Here is a tiny trained network, its code and every weight. The questions are about switching its units off for an input and a class, where a switched-off unit gives its printed mean instead of its output.

import numpy as np


def w(rows, s, z=0):
    codes = np.array(rows[::2]) - 128.0
    scale = np.full(codes.shape[1], s)
    scale[-1] = z or s
    return codes * scale


def norm(h):
    return h / np.sqrt((h * h).mean(-1, keepdims=True) + 1e-5)


def f(y):
    return np.maximum(y, 0)


def log_softmax(a):
    a = a - a.max(-1, keepdims=True)
    return a - np.log(np.exp(a).sum(-1, keepdims=True))


def net(x, mask):
    res = np.array(x, float).reshape(1, 2) / 4 @ E
    u = 0
    for l in range(3):
        y = f(norm(res) @ A[l][:, :-1].T + A[l][:, -1])
        res = res + np.where(mask[u : u + 3], y, B[l][:, -1]) @ B[l][:, :-1]
        u += 3
    return log_softmax(norm(res)[-1] @ U[:, :-1].T + U[:, -1])


A, B = {}, {}
E = w([
[123,99,255,13,34,180,228,173],'x0',
[146,2,150,79,31,99,61,108],'x1',
],0.0082)
A[0] = w([
[95,183,8,52,130,19,112,53,130],'L0N1',
[146,86,105,153,49,104,157,51,3],'L0N2',
[231,154,59,92,48,112,2,164,30],'L0N3',
],0.0051,0.006)
B[0] = w([
[169,88,118,168,165,113,107,169,252],'L0N1',
[163,168,91,107,89,150,159,35,133],'L0N2',
[140,115,99,252,77,116,67,153,185],'L0N3',
],0.013,0.0037)
A[1] = w([
[115,131,88,156,76,96,93,60,253],'L1N1',
[38,242,56,124,216,150,133,103,172],'L1N2',
[144,242,194,104,220,173,254,141,212],'L1N3',
],0.0066,0.0022)
B[1] = w([
[133,158,150,56,133,151,212,96,194],'L1N1',
[134,159,9,45,138,114,206,140,217],'L1N2',
[162,193,129,161,107,85,112,126,255],'L1N3',
],0.013,0.0074)
A[2] = w([
[159,96,168,82,198,137,146,103,93],'L2N1',
[54,224,36,149,255,151,169,181,76],'L2N2',
[118,154,65,117,22,103,98,79,2],'L2N3',
],0.0092,0.0039)
B[2] = w([
[145,118,124,142,136,68,71,204,136],'L2N1',
[115,164,30,97,7,174,254,71,254],'L2N2',
[110,164,108,112,111,178,198,85,153],'L2N3',
],0.015,0.0099)
U = w([
[93,90,127,165,198,65,49,221,44],'0',
[203,23,43,209,184,87,61,82,194],'1',
[33,117,99,151,183,184,69,149,1],'2',
[110,20,204,31,70,153,63,205,112],'3',
[181,199,192,113,169,121,178,211,181],'4',
[53,119,126,120,195,223,67,148,1],'5',
[10,123,157,173,254,160,62,148,1],'6',
[172,140,17,51,11,190,243,57,241],'7',
],0.012,0.007)

Each question gives the input, the list of numbers given to net, and the class t.
The units are the neurons (one row each of A and B). Each row of codes is followed by its name. A weight is (code - 128) times the scale printed after its matrix; where a second scale follows, it is the last column's (A, B and U).
mask holds one flag per neuron, layer by layer. A switched-off neuron (its flag False) gives its mean, the last column of its row in B, instead of its output. The means were averaged over made-up inputs and are rounded, as every weight is.
A unit's drop is (log p(t) with every unit on - log p(t) with that unit switched off) / (log p(t) with every unit on - log p(t) with every unit switched off).
The circuit of an input: a set's keep is (log p(t) with only the set's units on - log p(t) with every unit switched off) / (log p(t) with every unit on - log p(t) with every unit switched off). Starting from all 9 units, units are removed one at a time, each time the one whose removal leaves the highest keep (on an exact tie, the one counted first), for as long as the keep stays at least 0.8.
circuit, biggest first: the units of the circuit, biggest drop first
most important unit: the unit with the biggest drop
top k neurons: the k neurons with the biggest drops, biggest first
top k neurons in layer l: the k neurons of layer l with the biggest drops, biggest first
drop when u is switched off: that unit's drop, to one decimal
input [3,7], class 3: most important unit -> L2N2
input [-3,2], class 1: top 2 neurons -> [L1N2, L2N2]
input [2,6], class 3: top 3 neurons -> [L2N2, L1N3, L1N2]
input [-4,6], class 1: top 2 neurons in layer 1 -> [L1N2, L1N3]
input [-5,3], class 1: circuit, biggest first -> [L1N2, L2N2]
input [-8,5], class 1: circuit, biggest first -> [L2N2, L1N2]
input [-4,5], class 1: top 3 neurons -> [L2N2, L0N1, L1N2]
input [-7,4], class 1: top 2 neurons -> [L1N2, L2N2]
input [-3,3], class 1: top 2 neurons -> [L2N2, L0N1]
input [8,-6], class 4: top 3 neurons -> [L2N2, L1N2, L1N3]
input [2,5], class 3: top 2 neurons -> [L2N2, L1N3]
input [-6,7], class 1: top 3 neurons -> [L2N2, L0N1, L1N2]
input [0,0], class 0: top 2 neurons in layer 1 -> [L1N2, L1N3]
input [-7,5], class 1: circuit, biggest first -> [L2N2]
input [6,3], class 3: circuit, biggest first -> [L2N2, L1N2]
input [2,2], class 3: circuit, biggest first -> [L2N2, L1N3, L1N2]
input [3,5], class 3: top 2 neurons -> [L2N2, L1N3]
input [4,4], class 3: drop when L1N3 is switched off -> 0.2
input [4,-2], class 4: drop when L2N2 is switched off -> 0.8
input [6,-3], class 4: drop when L1N2 is switched off -> 0.4
